Look-ups in named tables: a row name and a column name give one cell, copied from the table.

Vizofud:
	Fup	Mes	Zodi	Bib
Vak	-3.1	3.3	7.0	-5.2
Fabipi	-3.2	2.2	6.2	-5.6
Litap	4.6	0.0	-3.6	6.8
Bon	0.0	-0.1	7.2	-5.0
Pekem	9.4	3.3	-0.9	2.2
Vabok	6.4	4.8	-0.4	4.5
Masisin	-1.0	-2.2	4.1	-2.3
Vuv	7.5	5.3	0.6	5.7
Dadiz	-0.5	-1.3	0.2	-4.4

Vuv, Bib: 5.7
Vak, Fup: -3.1
Vuv, Mes: 5.3
Vuv, Zodi: 0.6
Dadiz, Fup: -0.5
Fabipi, Fup: -3.2
Pekem, Fup: 9.4
Dadiz, Mes: -1.3
Fabipi, Bib: -5.6
Vak, Zodi: 7.0
Litap, Bib: 6.8
Vak, Mes: 3.3
Masisin, Bib: -2.3
Masisin, Fup: -1.0
Vuv, Fup: 7.5
Masisin, Mes: -2.2
Bon, Zodi: 7.2
Dadiz, Bib: -4.4
Dadiz, Zodi: 0.2

Fiku:
         Zur  Notaz  Bafol  Pud  Ropufa  Dun
Pef      503    213    210  836     663  348
Tifoto   594    207    857  420     233  493
Mopaf    625    245    830  322     196  512
Vosavav  525    235    684  361     316  507
Nonaf    531    286    751  265     308  506
Litu     469    323    680  219     417  565
Nug      447    352    645  229     271  537
Virubak  413    341    646  184     439  540
Bizuvo   420    455    658  199     337  533
Redob    407    490    610   76     289  504
Kadup    466    460    662  123     339  549
Netu     471    465    631  113     315  534
Tuso     518    474    573  108     292  511

Dun of Vosavav = 507
Pud of Tuso = 108
Notaz of Netu = 465
Pud of Kadup = 123
Bafol of Tuso = 573
Bafol of Kadup = 662
Pud of Mopaf = 322
Notaz of Pef = 213
Dun of Kadup = 549
Zur of Bizuvo = 420
Bafol of Bizuvo = 658
Notaz of Litu = 323
Notaz of Bizuvo = 455
Zur of Netu = 471
Notaz of Kadup = 460
Pud of Litu = 219
Ropufa of Tuso = 292
Row with the largest Bafol: Tifoto

Duz =
|  | Nepes | Bos | Pez | Fami | Rulab | Ren | Bezap | Pokikov |
|---|---|---|---|---|---|---|---|---|
| Sodarug | 71689 | 11726 | 9569 | 36793 | 65436 | 39258 | 54024 | 78774 |
| Dag | 54934 | 70577 | 76519 | 70298 | 28155 | 62112 | 40424 | 18020 |
| Rubepi | 51701 | 58708 | 66921 | 83893 | 23817 | 86007 | 38506 | 47018 |
| Dedapaf | 53813 | 49745 | 35491 | 23426 | 74031 | 45042 | 43820 | 74809 |

Nepes of Sodarug: 71689
Fami of Rubepi: 83893
Fami of Sodarug: 36793
Nepes of Rubepi: 51701
Bos of Dedapaf: 49745
Pokikov of Sodarug: 78774
Bos of Sodarug: 11726
Which row has the largest Bos? Dag

Kup.tsv
	Bet	Lib	Nok	Mal	Roben	Kalut	Sisur
Tof	58.9	16.6	65.8	-4.9	43.3	-10.5	28.8
Betifiz	8.1	62.2	-4.3	8.8	1.2	-12.2	27.3
Vaman	-15.1	40.2	-29.2	-85.5	47.6	-8.8	26.5

What is the Lib of Vaman in Kup?
40.2
What is the Roben of Tof in Kup?
43.3
What is the Nok of Vaman in Kup?
-29.2
What is the Bet of Tof in Kup?
58.9
What is the Sisur of Betifiz in Kup?
27.3
What is the Sisur of Vaman in Kup?
26.5
What is the Mal of Tof in Kup?
-4.9
What is the Roben of Vaman in Kup?
47.6
What is the Sisur of Tof in Kup?
28.8
What is the Kalut of Betifiz in Kup?
-12.2
What is the Roben of Betifiz in Kup?
1.2
What is the Lib of Betifiz in Kup?
62.2
What is the Kalut of Vaman in Kup?
-8.8
What is the Mal of Betifiz in Kup?
8.8

Salu.csv
,Saf,Garatu,Tomasos,Pinoko,Geru,Vor
Vafed,111,170,119,161,93,132
Deviga,137,87,139,113,119,113
Mav,97,78,50,64,213,121
Tir,118,99,101,88,154,108
Zap,144,119,143,139,89,109

What is the Garatu of Mav in Salu?
78
What is the Vor of Deviga in Salu?
113
What is the Tomasos of Mav in Salu?
50
What is the Garatu of Deviga in Salu?
87
What is the Tomasos of Zap in Salu?
143
What is the Vor of Tir in Salu?
108
What is the Garatu of Vafed in Salu?
170
What is the Tomasos of Tir in Salu?
101
What is the Saf of Tir in Salu?
118
What is the Tomasos of Vafed in Salu?
119

Lafopu:
|  | Sumodad | Mev | Galusam | Genida | Bipa | Mito |
|---|---|---|---|---|---|---|
| Zede | 0.05 | 0.37 | 0.46 | 0.13 | 0.47 | 0.51 |
| Zumeg | 0.95 | 0.50 | 0.49 | 0.16 | 0.52 | 0.48 |
| Fira | 0.15 | 0.18 | 0.71 | 0.09 | 0.27 | 0.37 |

Zumeg, Mito -> 0.48
Zede, Galusam -> 0.46
Fira, Bipa -> 0.27
Fira, Genida -> 0.09
Zumeg, Genida -> 0.16
Zede, Sumodad -> 0.05
Zede, Mito -> 0.51
Zede, Mev -> 0.37
Zumeg, Bipa -> 0.52
Fira, Mev -> 0.18
Zede, Bipa -> 0.47
Zede, Genida -> 0.13
Fira, Mito -> 0.37
Row with the largest Galusam: Fira

